(in the rows, 100 means zero)
Here are made-up nodes, facts about them, and rows of numbers that follow some of those facts. Name the node behind each unnamed row.

There are 3 kinds of fact about the nodes: θ, β, Δ.
θ: uses; β: points at; Δ: refers to
rukloton -θ-> veston; plamos -θ-> lobrok; reklek -θ-> stebi; nopas -θ-> fesom; flifer -θ-> mugutor
stumol -θ-> klafan; figum -θ-> suli; suli -θ-> toplinas; sedofi -θ-> stegra; ranok -θ-> begrem
klogus -θ-> drabis; disteson -θ-> kimonon; flabi -θ-> draston; bepluna -θ-> flafluk; vidro -θ-> flabi
draston -θ-> klesel; griruk -θ-> lakluk; pleplar -θ-> vidro; tremadus -θ-> storefik; sozi -θ-> kanas
skelatu -θ-> buke; gepam -θ-> dodun; dafla -θ-> kenuva; flastadir -θ-> plegrer; vabu -θ-> dragik
runul -θ-> guskubas; kanas -θ-> raske; kladu -θ-> rason; mugutor -θ-> skelatu; bibruk -θ-> kibri
plegrer -θ-> reklek; mifi -θ-> skedel; kleke -θ-> balis; degresta -θ-> flebra; draflos -θ-> bepluna
zome -θ-> kibrak; dutro -θ-> stamu; begrem -θ-> dutro; drabis -θ-> pletim; fleruk -θ-> gudralo
toplinas -θ-> greplon; meno -θ-> vozes; kesos -θ-> nosu; dratra -θ-> klabra; matrek -θ-> rofluk
sogodral -θ-> bresa; guse -θ-> raplo; skenum -θ-> setil; druflin -θ-> zome; skirak -θ-> dufe
sobrim -θ-> gepam; pledru -θ-> flazur; lobrok -θ-> festir; plaplu -θ-> kube; vezom -θ-> dradu
dradu -θ-> fefem; febrar -θ-> zozer; nosu -θ-> dafla; grenis -θ-> vinak; fesom -θ-> mifi
skorezin -θ-> kabru; dretul -θ-> pakladin; nipor -θ-> sogodral; stakler -θ-> skenum; nudran -θ-> vedra
tinar -θ-> vafam; grustes -θ-> dreplem; kenuva -θ-> skibrasu; kabru -θ-> tudrar; teplal -θ-> pupul
tredan -θ-> pledru; trugre -θ-> pupor; storefik -θ-> seva; flokem -θ-> breklan; drostan -θ-> rukloton
dufe -θ-> zaklu; stebi -θ-> nobres; stamu -θ-> stumol; stegra -θ-> steso; sedun -θ-> klabe
vedra -θ-> grenis; setil -θ-> goratre; studun -θ-> zaklovo; skibrasu -θ-> kladu; bivemam -θ-> stakler
festir -θ-> grutra; mabroten -θ-> grustes; trabren -θ-> gike; dronom -θ-> nudran; klabra -θ-> mumovir
kibri -θ-> runul; goratre -θ-> stuskuze; steda -θ-> stosker; kazok -θ-> plamos; brestek -θ-> grita
pakladin -θ-> skirak; stuskuze -θ-> flomeva; mukle -θ-> sedofi; vidin -θ-> klastak; drazor -θ-> draflos
grutra -θ-> tredan; zaklovo -θ-> brolos; zozer -θ-> meno; veston -θ-> matrek; flebra -θ-> stagin
robek -θ-> lunus; pupor -θ-> bivemam; dodun -θ-> drazor; tudrar -θ-> veplum; stagin -θ-> plaplu
flazur -θ-> teplal; drudrer -θ-> galan; grita -θ-> griruk; klafan -θ-> kastos; rason -θ-> mabroten
guskubas -θ-> bodoplu; seva -θ-> skigri; skedel -θ-> platri; koflu -θ-> nibrir; vafam -θ-> nunu
drogar -θ-> grefar; flafluk -θ-> notraman; pupul -θ-> tinar; fofo -θ-> flifer; dragik -θ-> drifus
nibrir -θ-> brestek; tronik -θ-> drogar; flibeskun -θ-> ziru; raplo -θ-> tronik; faba -θ-> kesos
gudralo -θ-> disteson; kosukler -θ-> mude; bresa -θ-> dronom; vumul -θ-> sozi; raske -θ-> klogus
nobres -θ-> dretul; balis -θ-> dresa; zaklu -θ-> sobrim; brolos -θ-> fluplo; dresa -θ-> vezom
ziru -θ-> figum; sopin -θ-> trugre; trosa -θ-> kleke; klastak -θ-> dratra; kibrak -θ-> faba
rutiskur -θ-> brazan; mude -β-> begrem; reklek -β-> stuskuze; vozes -β-> bodoplu; kovel -β-> plaplu
suli -β-> klabe; flabi -β-> skibrasu; vidro -β-> flabi; draston -β-> vafam; griruk -β-> burok
stapluzom -β-> draston; stosker -β-> pekluk; kastos -β-> sobrim; grefar -β-> pledru; pletim -β-> guse
pekluk -β-> skenum; vabu -β-> tinar; gike -β-> kovel; kleke -β-> grefar; galan -β-> drogar
degresta -β-> plovel; draflos -β-> kladu; dutro -β-> datru; matrek -β-> nobres; guse -β-> brolos
skenum -β-> stakler; drifus -β-> kleke; burok -β-> trosa; sobrim -β-> rutiskur; pledru -β-> vozes
bodoplu -β-> flastadir; lobrok -β-> stodruk; plaplu -β-> boto; dradu -β-> plibok; fesom -β-> vabro
kube -β-> matrek; lunus -β-> vidin; stakler -β-> klabra; brazan -β-> vidro; tinar -β-> klastak
grustes -β-> vumul; tredan -β-> festir; leple -β-> kibrak; vabro -β-> platri; stamu -β-> pakladin
stegra -β-> sedun; sedun -β-> reklek; vedra -β-> fefem; setil -β-> dradu; skibrasu -β-> gike
trabren -β-> stapluzom; kibri -β-> sopin; steda -β-> kastos; pakladin -β-> fofo; boto -β-> koflu
vidin -β-> dibritrel; buke -β-> kanas; grita -β-> mude; klafan -β-> steda; dibritrel -β-> dutro
guskubas -β-> grustes; skedel -β-> rukloton; koflu -β-> guskubas; drogar -β-> stegra; tronik -β-> klafan
plovel -β-> vedra; pekal -β-> drifus; gudralo -β-> robek; kosukler -β-> setil; bresa -β-> toplinas
nobres -β-> tredan; fluplo -β-> vabu; sopin -β-> grenis; trosa -β-> grutra; klabe -β-> stasam
kloskar -β-> mobruk; kibrak -β-> buke; rutiskur -β-> kibri; stodruk -β-> stosker; roziskol -Δ-> drasek
nopas -Δ-> kloskar; mumovir -Δ-> datru; nupe -Δ-> dibritrel; suli -Δ-> flabi; notraman -Δ-> trosa
flabi -Δ-> bifen; kimonon -Δ-> kosukler; grivol -Δ-> pekal; stapluzom -Δ-> skomin; tremadus -Δ-> fesom
kastos -Δ-> klogus; grefar -Δ-> teplal; pletim -Δ-> gike; fefem -Δ-> dradu; skelatu -Δ-> roziskol
flastadir -Δ-> kabru; gike -Δ-> kanas; kanas -Δ-> bribak; mugutor -Δ-> meno; bibruk -Δ-> pletim
plegrer -Δ-> dodun; kleke -Δ-> mugutor; stodos -Δ-> bibruk; begrem -Δ-> gudralo; meno -Δ-> sedofi
kesos -Δ-> stagin; dratra -Δ-> veplum; guse -Δ-> meplar; druflin -Δ-> notraman; klesel -Δ-> galan
vezom -Δ-> skigri; fesom -Δ-> grutra; kube -Δ-> sozi; leple -Δ-> kimonon; storefik -Δ-> plegrer
stamu -Δ-> skelatu; sedun -Δ-> nopas; klabra -Δ-> kleke; steda -Δ-> pupor; kazok -Δ-> kovel
stuskuze -Δ-> kube; drazor -Δ-> stuskuze; steso -Δ-> kibri; flebra -Δ-> guse; robek -Δ-> tudrar
pupor -Δ-> plamos; dodun -Δ-> mobruk; flazur -Δ-> rason; drudrer -Δ-> dratra; dibritrel -Δ-> bodoplu
rason -Δ-> klastak; skedel -Δ-> klaskol; drivos -Δ-> mumovir; drogar -Δ-> flastadir; flafluk -Δ-> rutiskur
fofo -Δ-> lakluk; pekal -Δ-> drivos; raplo -Δ-> griruk; gudralo -Δ-> drudrer; kosukler -Δ-> fofo
basu -Δ-> robek; bresa -Δ-> fefem; klebrimor -Δ-> raplo; klaskol -Δ-> drogar; mobruk -Δ-> steso
bribak -Δ-> nupe; trosa -Δ-> flibeskun; bifen -Δ-> flafluk; breklan -Δ-> grustes; datru -Δ-> kalu
kloskar -Δ-> drifus; klastak -Δ-> koflu; rutiskur -Δ-> druflin

Some nodes and their rows:
101 104 101 112 93 108 101 100 98 89 95 102 86 99 101 102 125 85 100 111
 94 98 94 103 99 103 107 95 105 113 111 97 : stodruk
99 102 108 111 85 106 107 108 99 87 92 107 86 99 100 104 121 87 97 110
 88 100 87 99 99 97 99 96 100 101 112 95 : trugre
99 87 104 102 81 90 139 83 84 88 108 97 95 96 113 97 116 101 112 102 85
 102 80 107 86 101 101 98 107 109 90 107 : begrem
101 82 119 93 81 85 150 90 85 96 106 98 105 91 114 89 117 89 105 101 92
 99 71 108 90 93 95 95 105 104 78 117 : stuskuze
98 104 107 108 87 103 107 106 99 89 91 106 88 99 103 103 121 85 98 111
 92 101 88 100 99 97 100 95 100 105 109 99 : sozi
96 108 129 110 89 134 80 96 112 91 91 123 85 85 103 105 69 84 68 107 65
 87 71 75 53 69 132 86 111 131 87 104 : kibrak
103 154 98 69 100 148 76 69 34 129 59 29 119 74 112 96 112 119 141 99
 159 85 122 119 83 132 70 111 115 65 77 100 : plegrer
99 95 108 119 85 109 108 102 101 84 99 116 87 99 102 102 126 83 101 108
 95 97 83 100 103 97 110 94 103 103 115 89 : tredan
114 96 55 72 98 56 123 131 105 93 103 45 69 139 80 114 93 120 93 143 102
 100 113 94 128 142 89 88 111 147 56 112 : drazor
111 106 93 96 82 118 136 101 102 89 101 141 113 95 53 103 112 118 128
 134 74 67 88 120 106 109 79 115 113 121 99 131 : bribak
96 110 129 112 89 133 74 95 114 90 87 128 87 86 108 106 67 89 66 113 67
 89 70 74 57 71 129 86 112 129 86 101 : zome
98 94 103 102 80 99 127 102 87 91 99 105 101 100 103 89 103 110 101 108
 90 98 85 112 100 102 100 94 106 101 102 100 : pupor
106 109 112 101 93 76 138 102 84 95 89 108 109 82 124 64 120 86 95 125
 85 103 82 123 95 113 96 89 112 123 87 117 : fefem
96 98 111 116 87 108 107 105 104 88 94 118 90 98 106 97 123 80 97 112 95
 97 83 100 102 95 106 92 104 103 111 93 : pledru
90 102 116 103 76 107 108 120 105 91 77 104 83 111 99 123 108 97 103 112
 91 106 81 89 98 87 76 102 95 82 102 93 : vabu
99 106 108 108 91 104 104 108 100 91 89 105 89 98 102 103 123 81 96 113
 94 99 89 101 99 98 100 95 102 107 108 100 : stagin
99 104 108 109 90 103 106 108 100 90 89 105 89 98 103 102 123 81 97 113
 94 99 88 101 99 97 100 95 103 108 107 98 : raske
105 137 80 81 122 108 70 82 88 113 70 52 93 108 110 135 131 95 112 117
 118 103 123 111 98 111 75 116 100 105 86 117 : skirak

Name these rows:
No name comes twice in this set of rows, the named rows included.
115 102 63 81 103 58 106 143 120 90 97 48 55 140 76 128 111 96 89 148
 102 102 114 81 131 138 88 86 107 157 61 106 : bepluna
103 98 102 111 81 113 102 96 92 80 98 97 78 104 94 118 118 104 102 101
 80 103 89 92 94 100 104 101 98 99 117 89 : koflu
102 147 84 82 126 121 59 65 78 120 60 52 103 98 118 136 137 95 118 109
 124 103 126 121 90 103 73 124 99 91 93 120 : dretul
84 93 92 95 66 82 127 81 82 80 111 99 96 107 114 103 93 134 100 103 88
 116 89 99 95 94 106 98 100 89 104 105 : drudrer
95 85 107 123 75 80 152 125 89 81 100 117 93 101 100 81 176 65 123 104
 109 106 88 128 137 111 84 94 92 78 145 87 : mabroten
111 119 129 96 57 123 129 122 49 95 81 75 99 66 102 48 100 103 127 118
 131 83 75 84 95 149 88 73 128 88 73 66 : mobruk
118 92 112 106 94 101 119 82 85 84 115 85 81 83 94 106 151 69 100 90 81
 96 81 100 84 101 114 98 98 126 101 110 : toplinas
93 110 118 114 102 100 108 107 110 102 90 125 104 84 117 75 125 47 87
 121 107 89 87 113 96 89 119 82 112 129 97 112 : nunu
101 105 103 102 96 89 124 104 90 99 96 108 108 88 111 70 116 83 90 120
 99 95 92 125 103 108 110 86 111 124 99 114 : kastos
99 113 103 103 89 107 91 116 97 91 90 105 92 97 90 95 116 87 80 112 96
 97 97 107 108 100 108 90 97 108 123 101 : tronik

Now the same nodes, written a new way:
Known rows:
95 99 96 101 106 96 103 109 102 93 97 103 107 104 92 98 95 101 97 106
 101 103 82 98 106 99 106 96 104 84 102 95 : febrar
94 104 97 97 104 94 102 105 104 90 99 98 97 110 101 96 96 96 91 92 97
 104 100 107 103 98 106 91 100 90 104 99 : lobrok
104 98 103 97 93 101 102 96 98 101 104 92 101 99 106 132 101 101 104 83
 103 94 106 100 95 99 93 100 103 102 105 111 : vozes
120 89 98 105 96 100 91 83 91 127 100 103 95 95 93 66 88 102 113 101 94
 99 119 72 113 107 72 82 96 114 125 73 : drazor
110 108 105 89 108 106 93 102 113 119 92 107 83 102 91 82 112 104 108 82
 112 99 109 94 106 95 114 133 109 75 98 111 : skibrasu
97 98 100 98 101 98 102 103 101 96 101 101 100 102 99 110 98 100 99 93
 102 101 94 100 101 99 101 98 102 92 103 103 : balis
92 108 102 97 98 97 104 103 101 95 99 95 89 103 105 122 106 99 94 85 96
 95 110 111 93 99 101 103 100 94 99 107 : mabroten
103 101 96 100 102 99 103 99 103 96 97 111 99 112 99 80 93 99 97 99 100
 106 89 98 102 101 105 97 104 94 102 93 : trabren
96 107 93 102 103 98 101 98 103 107 100 97 108 97 100 48 100 96 94 113
 97 103 98 105 99 102 95 102 98 103 84 82 : kosukler
103 98 98 99 100 100 105 103 101 100 101 103 105 102 100 110 98 99 101
 91 105 99 93 99 100 99 101 100 105 96 100 103 : dutro
100 100 97 103 103 96 104 105 100 94 95 118 97 109 95 94 96 104 103 109
 99 109 87 96 103 99 113 97 105 89 101 94 : flibeskun
101 98 102 97 95 100 99 97 100 94 108 93 95 103 106 126 98 96 98 83 102
 94 109 104 96 100 94 99 98 103 107 111 : drifus
94 109 113 90 97 105 83 94 96 119 103 87 113 89 110 106 99 91 118 73 104
 100 106 98 105 102 95 93 89 136 94 107 : mumovir
105 103 99 98 100 101 99 95 103 104 102 98 100 100 105 75 101 96 103 105
 98 104 111 103 99 100 102 97 98 111 96 100 : skedel
98 101 90 101 95 94 109 110 94 92 96 125 90 108 92 81 93 96 89 90 108
 107 93 101 102 109 100 108 102 97 89 80 : sopin
109 99 91 89 106 114 103 92 99 103 113 90 105 96 105 117 105 92 97 94 98
 104 129 112 100 100 94 105 99 116 109 114 : pletim
107 98 111 107 94 89 94 107 100 89 94 88 93 94 95 84 111 100 82 135 97
 86 111 99 92 104 108 87 99 113 100 92 : mobruk
97 92 104 115 93 108 86 87 97 90 114 111 112 101 95 102 93 108 83 119
 108 100 73 98 94 103 85 115 89 104 87 104 : pakladin

Name these rows:
No name comes twice in this set of rows, the named rows included.
101 85 85 110 101 96 108 91 93 129 103 101 95 88 100 74 87 112 132 133
 86 101 125 76 111 94 61 79 94 84 107 80 : flafluk
96 103 92 103 105 94 109 105 99 103 92 115 105 101 101 74 98 107 116 138
 95 113 100 98 101 96 109 95 101 97 88 92 : trosa
103 100 106 96 94 102 98 100 95 105 102 93 99 90 106 122 107 99 108 107
 100 93 119 101 96 102 100 100 96 120 100 108 : fefem
106 99 109 103 94 96 95 99 104 94 103 77 91 92 103 95 110 96 86 114 97
 85 120 105 90 101 97 94 95 113 100 104 : steso
107 100 91 98 110 105 104 102 98 102 99 111 113 100 95 87 100 98 102 118
 100 114 99 101 106 102 114 98 105 109 101 93 : bibruk
86 110 107 95 103 103 87 96 98 120 100 90 119 89 104 89 98 93 113 83 104
 102 94 99 105 102 91 98 89 125 82 93 : drivos
100 103 95 95 105 99 107 109 103 103 95 97 106 96 102 93 104 96 109 108
 101 103 104 104 102 97 112 91 104 103 94 101 : kesos
85 96 110 120 99 104 82 94 89 91 108 113 128 94 89 92 96 112 85 165 105
 103 64 96 94 105 95 102 87 117 73 91 : flastadir
120 100 97 87 114 124 93 94 104 120 103 108 90 94 89 100 114 100 105 93
 107 108 128 99 111 99 109 132 105 103 112 119 : gike
104 100 90 95 105 108 107 96 97 105 104 102 111 95 99 101 103 98 100 106
 100 105 110 106 99 101 98 104 103 109 99 99 : dibritrel

The same nodes again, as new rows of numbers:
Some rows with their names:
102 90 163 119 75 70 77 73 100 80 80 68 118 116 78 123 91 50 86 85 119
 112 142 121 110 132 83 : flafluk
100 101 103 104 102 103 96 97 102 99 101 102 105 99 103 104 99 103 102
 100 98 108 98 102 105 99 97 : vedra
100 98 103 105 99 103 96 97 103 99 101 101 104 99 101 102 99 102 101 100
 97 106 99 103 101 99 99 : plovel
100 98 103 104 100 102 96 97 103 100 101 101 105 99 101 102 100 102 100
 101 98 106 98 102 102 99 98 : disteson
101 90 97 103 96 106 110 117 104 98 97 100 97 96 106 101 111 112 118 99
 108 85 99 106 85 105 104 : fofo
101 97 102 104 99 103 96 98 102 100 102 102 105 98 101 103 100 102 101
 101 97 106 99 103 100 98 98 : flifer
100 95 101 105 101 104 97 101 101 101 104 103 105 98 104 103 102 104 104
 101 99 105 98 103 97 97 98 : bivemam
100 100 106 105 98 105 105 97 110 90 97 104 107 102 104 108 101 111 111
 99 101 102 94 105 106 104 99 : datru
100 89 93 104 97 103 102 105 96 107 106 105 94 98 99 99 107 107 111 101
 102 84 98 100 79 96 109 : guse
98 89 91 109 112 101 103 115 88 109 118 110 97 97 110 107 112 112 117
 103 110 89 94 101 77 95 103 : faba
98 118 106 100 110 96 98 89 101 93 99 100 108 103 106 107 91 99 91 100
 98 120 98 98 126 100 91 : flomeva
101 76 101 94 92 78 117 144 115 124 102 102 104 94 83 97 124 109 108 103
 126 76 104 104 100 91 67 : vumul
99 105 95 107 113 101 97 106 97 103 110 107 107 97 114 111 103 109 104
 102 104 112 95 101 104 95 93 : kenuva
108 99 102 88 61 110 90 69 124 93 70 93 94 98 73 79 88 91 84 95 76 95
 109 100 107 99 111 : skirak
100 99 104 105 99 105 96 95 103 98 100 100 104 98 102 102 99 103 103 100
 97 107 99 102 101 99 101 : pekluk
115 97 84 86 51 127 96 72 136 91 61 106 86 87 81 79 98 118 104 92 75 76
 101 105 95 92 118 : flastadir
99 106 96 99 105 97 103 96 94 100 104 103 97 103 101 101 98 101 100 100
 101 96 98 96 102 98 102 : drabis
97 96 100 106 98 103 81 93 96 109 105 96 98 96 99 94 97 93 90 101 92 113
 108 97 95 93 104 : pekal

Which node is each row?
No name comes twice in this set of rows, the named rows included.
99 86 94 111 104 108 87 108 96 115 115 104 103 92 106 99 107 100 104 104
 101 108 103 101 78 94 106 : lobrok
99 91 97 103 97 103 109 105 98 98 102 105 95 101 101 103 107 113 117 99
 103 80 94 103 86 99 105 : robek
83 112 91 105 94 89 94 88 97 78 103 101 88 113 117 111 98 119 115 98 88
 89 100 89 114 100 109 : grenis
100 102 93 103 107 106 121 107 112 96 114 114 107 103 109 111 108 118
 126 105 118 89 86 98 90 111 113 : grutra
96 94 110 108 102 96 90 100 83 96 93 96 95 100 107 106 102 110 104 93 89
 98 99 110 106 85 82 : begrem
101 117 91 86 115 71 124 120 122 123 120 115 115 102 90 107 107 105 92
 110 135 104 93 84 135 95 72 : grustes
103 91 95 85 95 76 110 129 107 118 99 99 105 99 85 94 109 88 85 104 115
 92 107 100 110 97 71 : boto
113 109 74 75 99 81 97 99 82 96 98 109 105 111 94 102 88 60 61 106 83
 102 102 98 100 110 90 : brazan
101 95 89 104 104 107 114 109 109 106 118 114 105 99 105 106 110 110 120
 107 116 90 91 96 78 108 117 : plamos
115 117 100 119 106 70 44 90 67 115 82 83 80 85 122 130 93 75 88 80 121
 120 143 113 105 88 48 : suli

The same nodes again, as new rows of numbers:
Known rows:
92 86 102 68 102 115 98 105 90 92 116 100 80 : guse
89 110 104 58 94 124 106 127 87 97 111 91 108 : flomeva
84 104 98 65 99 124 99 117 84 95 110 94 91 : stasam
103 73 100 49 68 106 144 127 84 113 113 79 83 : kibrak
94 102 102 51 96 122 100 131 89 95 111 89 101 : mumovir
95 85 99 59 86 97 125 122 88 102 115 80 103 : toplinas
85 115 109 59 112 156 87 130 110 113 105 91 93 : skedel
92 84 106 63 95 124 95 107 111 95 117 98 106 : skibrasu
93 99 103 64 98 127 98 110 94 97 116 94 99 : stodruk
68 121 94 64 99 136 90 122 81 100 104 99 80 : rukloton
97 76 95 65 95 116 103 108 107 109 116 92 93 : sopin
93 99 102 63 94 117 111 115 91 97 114 92 98 : guskubas
96 100 104 58 98 139 96 112 101 100 115 97 99 : grita
90 105 106 57 87 118 114 133 86 97 109 90 108 : nunu
86 112 95 46 81 124 112 120 77 104 107 102 104 : bodoplu
91 96 94 43 85 120 102 115 84 102 109 102 91 : kalu
88 109 104 49 97 155 97 114 95 114 109 98 95 : drogar
77 102 105 72 108 131 78 99 101 83 113 109 101 : kladu

Rows to name:
No name comes twice in this set of rows, the named rows included.
118 65 115 52 94 109 113 125 120 102 121 72 102 : bresa
95 82 104 77 103 120 104 117 112 105 120 81 96 : steda
77 94 100 94 105 129 108 97 119 110 120 96 99 : kazok
91 106 112 71 99 127 104 128 95 90 114 78 104 : grefar
89 88 108 64 104 130 72 107 121 87 117 101 106 : rason
99 84 110 68 95 120 116 123 113 105 119 76 101 : leple
84 101 95 65 101 125 94 121 85 100 111 94 95 : plibok
104 90 107 48 93 131 98 119 105 101 114 92 95 : pekal
96 85 107 61 97 135 95 101 117 101 119 100 96 : lobrok

